Below are the code and all the weights of a small trained network. Each question names an input and a class and asks about switching units off, where a switched-off unit gives its printed mean instead of its output.

import numpy as np


def w(rows, s, z=0):
    codes = np.array(rows[::2]) - 128.0
    scale = np.full(codes.shape[1], s)
    scale[-1] = z or s
    return codes * scale


def f(y):
    return y / 2 * (1 + np.tanh(0.7978845608 * (y + 0.044715 * y**3)))


def log_softmax(a):
    a = a - a.max(-1, keepdims=True)
    return a - np.log(np.exp(a).sum(-1, keepdims=True))


def net(x, mask):
    res = np.array(x, float).reshape(1, 6) / 4 @ E
    y = f(res @ A[0][:, :-1].T + A[0][:, -1])
    res = res + np.where(mask, y, B[0][:, -1]) @ B[0][:, :-1]
    return log_softmax(res[-1] @ U[:, :-1].T + U[:, -1])


A, B = {}, {}
E = w([
[39,112,66,239],'x0',
[125,124,122,124],'x1',
[127,126,122,126],'x2',
[90,75,59,71],'x3',
[175,7,165,165],'x4',
[2,101,216,110],'x5',
],0.0063)
A[0] = w([
[103,143,101,162,112],'N0',
[136,123,123,166,210],'N1',
[138,76,142,132,83],'N2',
[139,117,165,67,92],'N3',
[160,150,192,173,183],'N4',
[110,107,100,134,244],'N5',
[116,170,118,116,63],'N6',
[115,165,117,110,34],'N7',
[140,71,136,135,54],'N8',
[136,125,118,112,254],'N9',
[153,103,90,104,149],'N10',
[86,127,168,150,87],'N11',
[81,143,138,90,203],'N12',
[103,120,146,110,69],'N13',
[160,148,134,154,205],'N14',
[152,111,147,70,22],'N15',
[94,117,162,123,72],'N16',
[125,127,130,173,38],'N17',
[153,135,173,94,74],'N18',
[147,158,160,112,99],'N19',
[162,129,88,151,98],'N20',
[76,131,112,135,105],'N21',
[154,82,157,154,45],'N22',
[202,2,141,141,41],'N23',
[77,129,177,97,61],'N24',
[112,135,80,94,210],'N25',
[107,171,108,105,14],'N26',
[100,79,138,114,183],'N27',
[144,158,151,89,16],'N28',
[99,106,181,106,139],'N29',
[133,82,112,108,209],'N30',
[154,131,151,72,152],'N31',
[146,98,141,121,9],'N32',
[168,135,142,126,24],'N33',
[149,130,154,99,66],'N34',
[107,93,94,95,179],'N35',
[107,127,109,144,15],'N36',
[107,127,109,136,27],'N37',
[112,121,136,116,102],'N38',
[123,128,125,151,239],'N39',
[111,108,110,164,24],'N40',
[139,104,130,82,161],'N41',
[166,126,90,112,83],'N42',
[139,112,129,91,149],'N43',
],0.019,0.0049)
B[0] = w([
[87,71,131,175,172],'N0',
[109,105,161,154,182],'N1',
[88,195,104,2,160],'N2',
[146,29,76,208,177],'N3',
[101,130,225,110,203],'N4',
[131,74,172,186,203],'N5',
[36,194,82,15,144],'N6',
[62,202,55,28,136],'N7',
[37,215,70,26,158],'N8',
[145,118,212,141,184],'N9',
[165,170,152,159,168],'N10',
[201,122,82,141,175],'N11',
[168,167,177,118,211],'N12',
[161,169,71,136,140],'N13',
[164,152,164,124,180],'N14',
[54,55,69,189,154],'N15',
[193,158,76,125,159],'N16',
[52,60,89,152,135],'N17',
[129,53,88,200,163],'N18',
[56,110,147,169,152],'N19',
[198,145,104,141,169],'N20',
[140,69,119,123,181],'N21',
[91,220,65,27,161],'N22',
[87,184,100,60,254],'N23',
[193,194,92,118,189],'N24',
[90,213,211,112,194],'N25',
[67,182,56,38,145],'N26',
[161,109,155,93,199],'N27',
[82,72,76,103,143],'N28',
[213,224,112,120,196],'N29',
[119,184,216,130,188],'N30',
[83,62,142,178,188],'N31',
[56,175,65,119,126],'N32',
[149,115,103,152,136],'N33',
[50,65,69,215,143],'N34',
[177,52,224,168,187],'N35',
[65,76,48,148,128],'N36',
[120,77,52,156,126],'N37',
[160,149,82,161,133],'N38',
[137,78,167,167,185],'N39',
[67,85,28,192,145],'N40',
[100,110,140,227,169],'N41',
[206,136,106,93,158],'N42',
[105,96,127,198,155],'N43',
],0.0066,0.0083)
U = w([
[4,179,96,67,59],'0',
[60,71,62,199,60],'1',
[97,133,173,136,255],'2',
[96,133,179,136,215],'3',
[89,134,199,141,153],'4',
[223,143,50,138,10],'5',
],0.013,0.0053)

Each question gives the input, the list of numbers given to net, and the class t.
The units are the neurons (one row each of A and B). Each row of codes is followed by its name. A weight is (code - 128) times the scale printed after its matrix; where a second scale follows, it is the last column's (A, B and U).
mask holds one flag per neuron, in row order. A switched-off neuron (its flag False) gives its mean, the last column of its row in B, instead of its output. The means were averaged over made-up inputs and are rounded, as every weight is.
A unit's drop is (log p(t) with every unit on - log p(t) with that unit switched off) / (log p(t) with every unit on - log p(t) with every unit switched off).
The circuit of an input: a set's keep is (log p(t) with only the set's units on - log p(t) with every unit switched off) / (log p(t) with every unit on - log p(t) with every unit switched off). Starting from the 12 units with the biggest drops (on a tie, the unit counted first), units are removed one at a time, each time the one whose removal leaves the highest keep (on an exact tie, the one counted first), for as long as the keep stays at least 0.8.
circuit, biggest first: the units of the circuit, biggest drop first
unit that matters most: the unit with the biggest drop
top k neurons: the k neurons with the biggest drops, biggest first
drop of u: that unit's drop, to one decimal
input [-4,6,4,-4,-6,-2], class 0: circuit, biggest first -> [N6 N35]
input [-4,6,-7,5,7,3], class 0: circuit, biggest first -> [N23 N8]
input [-7,-7,6,-7,-7,-3], class 0: unit that matters most -> N6
input [7,2,4,8,4,-5], class 4: top 3 neurons -> [N30 N25 N35]
input [6,-6,-2,-4,-3,-4], class 1: circuit, biggest first -> [N12 N0]
input [-6,7,6,5,8,3], class 0: top 3 neurons -> [N23 N8 N2]
input [2,7,0,-7,7,8], class 5: circuit, biggest first -> [N11 N29 N16]
input [-1,-8,0,-8,-8,-5], class 0: circuit, biggest first -> [N6 N7]
input [3,-2,5,2,6,0], class 0: circuit, biggest first -> [N23 N8]
input [7,1,5,-4,8,-8], class 0: circuit, biggest first -> [N23 N22]
input [6,-6,3,1,3,5], class 1: top 3 neurons -> [N40 N25 N4]
input [-8,7,8,3,2,7], class 1: top 2 neurons -> [N3 N15]
input [2,2,-2,-6,-3,8], class 5: drop of N11 -> 0.2
input [-3,-5,5,3,-4,6], class 5: unit that matters most -> N24
input [0,2,-4,6,1,7], class 5: drop of N24 -> 0.2
input [-3,-6,0,-7,-2,8], class 5: drop of N42 -> 0.0
